Questions about the table below. Counting starts at 0.
1) Which number is the entry in row 0 and column 0?
2) Which number is the minimum?
3) Which number is the entry directly below the smallest entry?
4) Which number is the entry at row 2, column 0?
5) Which number is the entry just left of the smallest entry?
6) Which number is the entry at row 0, column 1?
7) Which number is the entry just left of 145?
8) Which number is the bottom-left entry?
[[131 125 128 127 136 131 127  99 139 130 129 128 129 142]
 [121 128 127 122 119 130 134 138 117 119 129 124 134 130]
 [117 129 120 144 139 133 138 128 129 120 132 123 132 135]
 [118 126 123 131 133 122 138 127 125 135 133 137 131 109]
 [121 139 133 120 142 132 128 121 140 134 137 126 123 130]
 [120 127 127 128 129 126 136 142 127 116 137 119 131 139]
 [133 123 130 127 135 126 118 112 142 124 134 123 125 144]
 [134 128 136 135 143 136 113 130 124 126 133 123 120 124]
 [128 111 124 127 124 121 129 119 124 112 135 122 136 142]
 [133 127 123 134 121 119 114 136 134 134 123 137 124 111]
 [134 136 130 136 125 142 113 139 122 122 117 121 124 134]
 [142 125 130 136 128 120 118 135 134 138 123 134 119 117]
 [137 126 125 131 108 132 112 138 116 121 114 128 130 125]
 [113 129 120 131 125 133 127 132 113 121 130 130 136 112]
 [131 135 128 124 111 123 128 153 129 130 120 129 125 125]
 [129 131 128 134 129 137 145 124 120 128 119 126 132 138]]
1) 131
2) 99
3) 138
4) 117
5) 127
6) 125
7) 137
8) 129

x =
[[148 119 128 129 128 137 129 127]
 [106 126 135 126 128 110 130 133]]
Rows and columns are numbered from 0.
The entry directly below 148 is 106
Which number is the entry directly below 127?
Answer: 133
Which number is the entry in row 0 and column 1?
Answer: 119
The entry in row 0 and column 0 -> 148

A =
128,131,131,128,131,128,128,128,128,128,130,131,128,131
150,107,103,149,107,149,150,150,150,150,108,108,149,107
137,120,119,138,120,137,138,138,138,138,120,120,137,120
120,138,140,121,138,121,121,121,121,121,138,138,121,138
128,131,131,128,130,128,128,128,128,128,130,131,128,131
118,141,144,119,141,119,118,118,118,118,140,141,119,141
125,133,134,126,133,126,126,126,126,125,133,133,125,133
145,112,109,145,112,144,145,145,145,145,113,113,144,113
145,112,109,145,112,144,145,145,145,145,113,113,144,113
145,112,109,145,112,144,145,145,145,145,113,113,144,113
140,117,116,140,118,140,140,140,140,140,118,118,140,118
113,146,150,114,146,114,113,113,114,113,145,146,114,146
150,107,103,149,107,149,150,150,150,150,108,108,149,108
150,107,103,149,107,149,150,150,150,150,108,108,149,108
115,144,147,116,143,117,116,116,116,115,143,143,116,143
120,138,141,121,138,121,121,121,121,120,138,138,121,138
Give the 3rd entry, reading row by row.
131
Give the bottom-left entry.
120
The third entry on the main diagonal: 119
Give the last entry, reading row by row.
138
The first entry, reading row by row is 128
Give the 1st entry on the diagonal from the top-right corner.
131
The 2nd entry on the diagonal from the top-right corner is 149
Give the smallest entry in the first column.
113
Give the 4th-last entry, reading row by row.
138
The largest entry in the last column is 146
The third-last entry, reading row by row is 138
Give the 4th entry, reading row by row.
128

Read these off the grid that follows. Indices start at 0.
1) Read off the entry at row 0, column 0.
2) Read off the entry in the bottom-left corner.
3) Read off the entry at row 2, column 1.
4) Read off the entry at row 1, column 0.
5) Read off the entry in row 2 and column 0.
6) Read off the entry just right of 120.
7) Read off the entry in the bottom-right corner.
8) Read off the entry in row 0 and column 1.
143,133,139,130,149,156,131,131
140,113,143,113,156,136,137,153
134,122,107,126,101,143,141,132
108,131,119,136,132,143,111,130
119,110,111,155,125,151,105,101
102,119,150,103,153,140,137,144
149,139,141,156,144,143,117,107
128,103,143,152,139,133,125,128
150,155,142,109,147,142,117,132
155,115,140,101,115,105,115,126
144,120,130,131,124,131,108,130
139,142,138,132,149,149,152,126
1) 143
2) 139
3) 122
4) 140
5) 134
6) 130
7) 126
8) 133

data =
126  127  126  129  129  133  128  128  125  125  120  127  125
125  126  121  129  130  137  128  129  124  124  129  127  123
125  126  124  129  130  135  128  129  125  122  129  127  128
131  130  133  127  126  120  128  127  134  133  127  129  133
128  128  131  127  128  125  128  127  128  129  128  128  128
126  127  127  128  129  132  128  128  126  126  129  128  123
121  124  121  130  132  145  128  130  123  123  130  142  119
127  127  129  128  129  131  128  128  127  127  142  128  126
126  127  127  128  130  133  128  128  126  126  129  128  126
138  135  134  126  122  102  128  127  137  137  125  130  142
123  125  121  130  131  142  128  130  123  123  130  127  120
125  126  124  129  130  135  128  128  125  124  129  127  124
Report the last entry, reading row by row.
A: 124
Report the entry in the top-right corner.
A: 125
The entry directly below the smallest entry -> 142
The fifth entry in reading order -> 129
The third entry on the main diagonal: 124
Report the entry directly above the smallest entry.
A: 133
Report the top entry of the column that holds the largest entry.
A: 133
Report the 4th entry from the end, reading row by row.
A: 124
Report the entry directly above the largest entry.
A: 132
Report the last entry in the row that holds the smallest entry.
A: 142
The second entry, reading row by row is 127
Report the first entry, reading row by row.
A: 126
The second smallest entry: 119
Report the entry just right of the smallest entry.
A: 128
Report the entry just left of the smallest entry.
A: 122
Report the 5th-last entry, reading row by row.
A: 125
The largest entry in the last row is 135
The 3rd entry on the diagonal from the top-right corner -> 129
The largest entry in the first column is 138
The first entry of the largest entry's row is 121
The third entry from the end, reading row by row is 129
Report the entry just right of the largest entry.
A: 128
Report the entry in the bottom-left corner.
A: 125

X = [[119, 127, 136, 143, 138, 140, 126, 139, 123, 125, 122, 124], [127, 130, 135, 133, 135, 133, 126, 134, 128, 126, 128, 127], [147, 131, 118, 116, 117, 122, 135, 106, 149, 130, 141, 141], [136, 132, 139, 133, 139, 135, 125, 136, 133, 112, 132, 126], [141, 133, 141, 133, 140, 136, 124, 136, 137, 109, 134, 127], [133, 135, 136, 132, 136, 133, 126, 134, 131, 117, 133, 126], [133, 134, 137, 133, 137, 134, 123, 137, 130, 121, 130, 124], [123, 139, 144, 143, 145, 142, 129, 140, 130, 119, 131, 127], [102, 132, 123, 133, 125, 127, 137, 128, 114, 148, 123, 128], [115, 120, 122, 127, 122, 125, 133, 124, 119, 132, 120, 129], [126, 112, 127, 129, 126, 129, 129, 125, 124, 121, 118, 129]]
Give the entry just left of the largest entry.
Answer: 106
The largest entry: 149

Questions about the table below. Indices start at 0.
1) What is the entry in the top-left corner?
2) What is the entry in the top-right corner?
3) What is the entry in row 0 and column 2?
4) What is the largest entry?
5) What is the bottom-left entry?
6) What is the bottom entry of the column that holds the smallest entry?
7) What is the entry in row 1 and column 0?
8) What is the entry in row 0 and column 1?
[[134 126 139 135 128 131 143 126 124 132 128 135 118 127 132]
 [129 127 139 137 121 136 143 122 121 130 126 139 116 125 130]
 [143 135 145 121 126 126 125 134 127 134 146 136 130 140 134]
 [134 126 120 132 119 125 126 134 138 130 111 109 132 136 130]
 [129 125 136 135 122 130 144 121 120 129 128 139 123 130 129]
 [142 144 147 116 127 137 127 144 126 130 139 131 115 130 130]
 [128 128 133 137 123 135 137 118 125 130 124 138 122 128 130]
 [117 120 111 122 139 127 113 129 128 125 132 118 145 124 125]
 [125 125 128 138 119 131 139 117 125 130 121 137 123 131 130]
 [132 131 136 137 127 134 142 120 125 132 125 138 120 131 132]
 [113 122 107 118 138 117 110 125 132 122 134 122 144 118 122]
 [111 122 108 123 136 115 109 125 133 120 130 124 144 121 120]]
1) 134
2) 132
3) 139
4) 147
5) 111
6) 108
7) 129
8) 126

[[118 127 139 126 126 115 101 125 116 119 137 134 125 125]
 [118 127 140 126 127 115 101 125 116 119 138 134 125 124]
 [118 126 103 122 116 117 145 125 117 119 106 109 117 122]]
The top entry of the column that holds the largest entry -> 101
The top-left entry? 118
The second entry, reading row by row -> 127
The bottom entry of the column that holds the largest entry? 145
The top-right entry? 125
The entry just right of the largest entry is 125
The fifth entry, reading row by row? 126
The fourth entry from the end, reading row by row? 106
The smallest entry in the last column -> 122
The 2nd-last entry, reading row by row is 117

Read these off the grid that follows. Counting starts at 0.
1) Report the entry in row 0 and column 0.
2) Report the entry directly above the largest entry.
3) Report the entry at row 2, column 0.
4) Report the entry in row 0 and column 2.
5) Report the entry at row 1, column 0.
6) Report the entry in the bottom-left corner.
7) Report the entry just right of the largest entry.
8) Report the entry in row 0 and column 1.
[[127 143 132 126 144 124 148 121 118 127]
 [127 133 129 128 127 125 130 131 126 124]
 [127 140 127 126 136 130 136 124 128 131]
 [126 142 138 126 151 135 145 114 123 134]
 [132 149 128 133 137 133 142 110 123 138]
 [125 145 130 128 143 134 140 118 127 128]
 [130 130 127 120 130 124 125 131 135 126]
 [132 147 123 132 133 128 143 120 124 126]
 [127 134 127 127 130 126 134 130 122 124]
 [129 131 127 124 131 116 135 132 121 126]
 [130 137 134 127 142 129 141 115 124 132]
 [127 138 132 127 153 136 140 117 136 136]
 [128 132 127 123 128 119 128 130 135 125]
 [125 145 136 130 151 132 149 108 124 135]
 [127 149 130 129 147 130 149 103 123 130]
 [124 135 131 125 140 126 138 131 123 125]]
1) 127
2) 142
3) 127
4) 132
5) 127
6) 124
7) 136
8) 143
